Here is a tiny trained network, its code and every weight. The questions are about switching its units off for an input and a target symbol, where a switched-off unit gives its printed mean instead of its output.

import numpy as np


def w(rows, s, z=0):
    codes = np.array(rows[::2]) - 128.0
    scale = np.full(codes.shape[1], s)
    scale[-1] = z or s
    return codes * scale


def f(y):
    return y / 2 * (1 + np.tanh(0.7978845608 * (y + 0.044715 * y**3)))


def softmax(a):
    e = np.exp(a - a.max(-1, keepdims=True))
    return e / e.sum(-1, keepdims=True)


def log_softmax(a):
    a = a - a.max(-1, keepdims=True)
    return a - np.log(np.exp(a).sum(-1, keepdims=True))


def net(x, mask):
    ids = ['ΛΠαβδεζηξ'.index(c) for c in x.split()]
    T = len(ids)
    res = E[ids] + P[:T]
    u = 0
    for l in range(2):
        r = res
        for j in range(2):
            rows = slice(2 * j, 2 * j + 2)
            q, k, v = (r @ M[l][rows].T for M in (Q, K, V))
            z = softmax(np.where(np.tri(T) > 0, q @ k.T / 2**0.5, -1e9)) @ v
            o = O[l][rows]
            res = res + np.where(mask[u + j], z, o[:, -1]) @ o[:, :-1]
        u += 2
        y = f(res @ A[l][:, :-1].T + A[l][:, -1])
        res = res + np.where(mask[u : u + 12], y, B[l][:, -1]) @ B[l][:, :-1]
        u += 12
    return log_softmax(res[-1] @ U[:, :-1].T + U[:, -1])


Q, K, V, O, A, B = {}, {}, {}, {}, {}, {}
E = w([
[74,91,199],'Λ',
[120,161,58],'Π',
[93,200,85],'α',
[189,147,101],'β',
[135,175,102],'δ',
[75,210,87],'ε',
[145,159,253],'ζ',
[150,198,162],'η',
[91,189,149],'ξ',
],0.011)
P = w([
[98,254,102],'0',
[110,160,100],'1',
[112,109,87],'2',
[107,84,83],'3',
[97,63,82],'4',
[80,51,94],'5',
],0.0055)
Q[0] = w([
[79,49,62],'0.h1',
[174,115,1],'0.h1',
[65,117,152],'0.h2',
[29,228,90],'0.h2',
],0.015)
K[0] = w([
[39,108,52],'0.h1',
[177,144,3],'0.h1',
[84,74,145],'0.h2',
[55,71,55],'0.h2',
],0.013)
V[0] = w([
[29,169,88],'0.h1',
[10,172,76],'0.h1',
[139,194,56],'0.h2',
[100,1,252],'0.h2',
],0.0078)
O[0] = w([
[93,55,101,191],'0.h1',
[87,38,97,192],'0.h1',
[128,204,155,192],'0.h2',
[123,2,77,1],'0.h2',
],0.0064,0.0031)
A[0] = w([
[132,157,88,108],'0.n1',
[179,60,173,85],'0.n2',
[159,92,158,93],'0.n3',
[149,117,7,252],'0.n4',
[175,25,55,149],'0.n5',
[116,151,115,39],'0.n6',
[145,140,133,132],'0.n7',
[135,123,109,178],'0.n8',
[212,77,179,104],'0.n9',
[47,45,157,187],'0.n10',
[175,216,216,202],'0.n11',
[124,105,135,150],'0.n12',
],0.011,0.0026)
B[0] = w([
[100,85,111,135],'0.n1',
[142,130,40,134],'0.n2',
[139,116,86,126],'0.n3',
[2,137,120,142],'0.n4',
[59,181,144,133],'0.n5',
[126,90,120,127],'0.n6',
[120,121,130,133],'0.n7',
[115,141,131,129],'0.n8',
[135,86,34,139],'0.n9',
[202,176,84,158],'0.n10',
[40,99,89,254],'0.n11',
[143,145,108,128],'0.n12',
],0.02,0.0084)
Q[1] = w([
[96,195,14],'1.h1',
[174,45,115],'1.h1',
[137,143,7],'1.h2',
[177,74,101],'1.h2',
],0.019)
K[1] = w([
[249,140,191],'1.h1',
[100,67,37],'1.h1',
[194,163,37],'1.h2',
[130,96,59],'1.h2',
],0.017)
V[1] = w([
[104,34,248],'1.h1',
[120,178,129],'1.h1',
[53,254,155],'1.h2',
[176,184,244],'1.h2',
],0.0077)
O[1] = w([
[47,254,33,53],'1.h1',
[122,105,175,150],'1.h1',
[60,232,241,233],'1.h2',
[85,43,217,9],'1.h2',
],0.0056,0.012)
A[1] = w([
[191,159,106,160],'1.n1',
[71,81,155,22],'1.n2',
[140,139,103,205],'1.n3',
[140,76,144,132],'1.n4',
[170,96,30,169],'1.n5',
[245,99,190,170],'1.n6',
[155,128,192,120],'1.n7',
[186,38,116,92],'1.n8',
[200,166,151,15],'1.n9',
[168,196,138,213],'1.n10',
[130,150,122,114],'1.n11',
[147,153,115,253],'1.n12',
],0.011,0.0032)
B[1] = w([
[146,198,107,173],'1.n1',
[131,179,85,216],'1.n2',
[113,142,154,155],'1.n3',
[176,145,86,147],'1.n4',
[160,70,207,254],'1.n5',
[44,13,117,222],'1.n6',
[248,163,130,141],'1.n7',
[134,253,94,216],'1.n8',
[183,108,49,154],'1.n9',
[131,72,167,168],'1.n10',
[139,99,133,147],'1.n11',
[110,112,180,163],'1.n12',
],0.02,0.0069)
U = w([
[106,86,79,125],'Λ',
[2,128,136,251],'Π',
[103,136,131,32],'α',
[102,136,130,8],'β',
[145,175,195,199],'δ',
[105,143,135,29],'ε',
[137,166,87,98],'ζ',
[97,129,142,1],'η',
[45,59,229,235],'ξ',
],0.0055,0.0033)

Each question gives the input, a string of symbols that net reads in full, and the target symbol t.
The units are the heads (2 rows each of Q, K, V and O) and the neurons (one row each of A and B). Each row of codes is followed by its name. A weight is (code - 128) times the scale printed after its matrix; where a second scale follows, it is the last column's (O, A, B and U).
mask holds one flag per unit, layer by layer, with each layer's heads first. A switched-off unit (its flag False) gives its mean, the last column of its rows in O or B, instead of its output. The means were averaged over made-up inputs and are rounded, as every weight is.
A unit's drop is (log p(t) with every unit on - log p(t) with that unit switched off) / (log p(t) with every unit on - log p(t) with every unit switched off).
The circuit of an input: a set's keep is (log p(t) with only the set's units on - log p(t) with every unit switched off) / (log p(t) with every unit on - log p(t) with every unit switched off). Starting from the 12 units with the biggest drops (on a tie, the unit counted first), units are removed one at a time, each time the one whose removal leaves the highest keep (on an exact tie, the one counted first), for as long as the keep stays at least 0.8.
circuit, biggest first: the units of the circuit, biggest drop first
most important unit: the unit with the biggest drop
top k neurons: the k neurons with the biggest drops, biggest first
k most important neurons of layer l: the k neurons of layer l with the biggest drops, biggest first
which heads matter: for each layer, one digit per head in row order, 1 if its drop is at least 0.15 and else 0, layers parted by /
drop when u is switched off: that unit's drop, to one decimal
input ζ ξ δ ζ, target ξ: 3 most important neurons of layer 0 : 0.n9; 0.n11; 0.n4
input β Λ ζ, target ζ: which heads matter : 11 / 11
input α δ δ ζ ε ε, target ξ: top 4 neurons : 0.n11; 1.n8; 1.n2; 1.n1
input ζ Λ ξ, target ξ: top 3 neurons : 0.n9; 0.n11; 1.n6
input ε ζ Λ α ξ δ, target δ: circuit, biggest first : 0.n11; 1.n6
input ξ Λ ζ δ, target δ: top 4 neurons : 0.n11; 0.n10; 0.n4; 0.n9
input α ζ ζ Λ ξ ζ, target Λ: top 4 neurons : 0.n10; 1.n6; 0.n11; 1.n8
input ξ ξ ξ Π ξ, target δ: most important unit : 0.n11
input ξ ζ ξ ζ, target ξ: top 4 neurons : 1.n5; 0.n9; 0.n11; 1.n8
input ζ ζ ζ Λ ξ ξ, target ξ: top 2 neurons : 0.n9; 0.n5
input δ ζ δ β β Λ, target Λ: which heads matter : 00 / 10
input η ζ η ζ ζ, target δ: 3 most important neurons of layer 1 : 1.n6; 1.n5; 1.n8
input ξ α α δ Λ ζ, target ζ: which heads matter : 10 / 11
input η ζ ξ Λ, target Λ: top neuron : 0.n11
input δ ξ Λ ζ δ ξ, target Λ: 4 most important neurons of layer 1 : 1.n6; 1.n7; 1.n5; 1.n9
input ξ ξ Λ ζ ξ, target Λ: 3 most important neurons of layer 0 : 0.n10; 0.n11; 0.n2
input η ζ ζ δ ζ, target δ: top 2 neurons : 0.n4; 0.n9
input α ξ ζ, target Π: drop when 0.n11 is switched off : 0.7
input Π α ζ, target Π: drop when 1.n4 is switched off : 0.0
input ξ α ξ ε ξ, target δ: drop when 1.n6 is switched off : 0.8
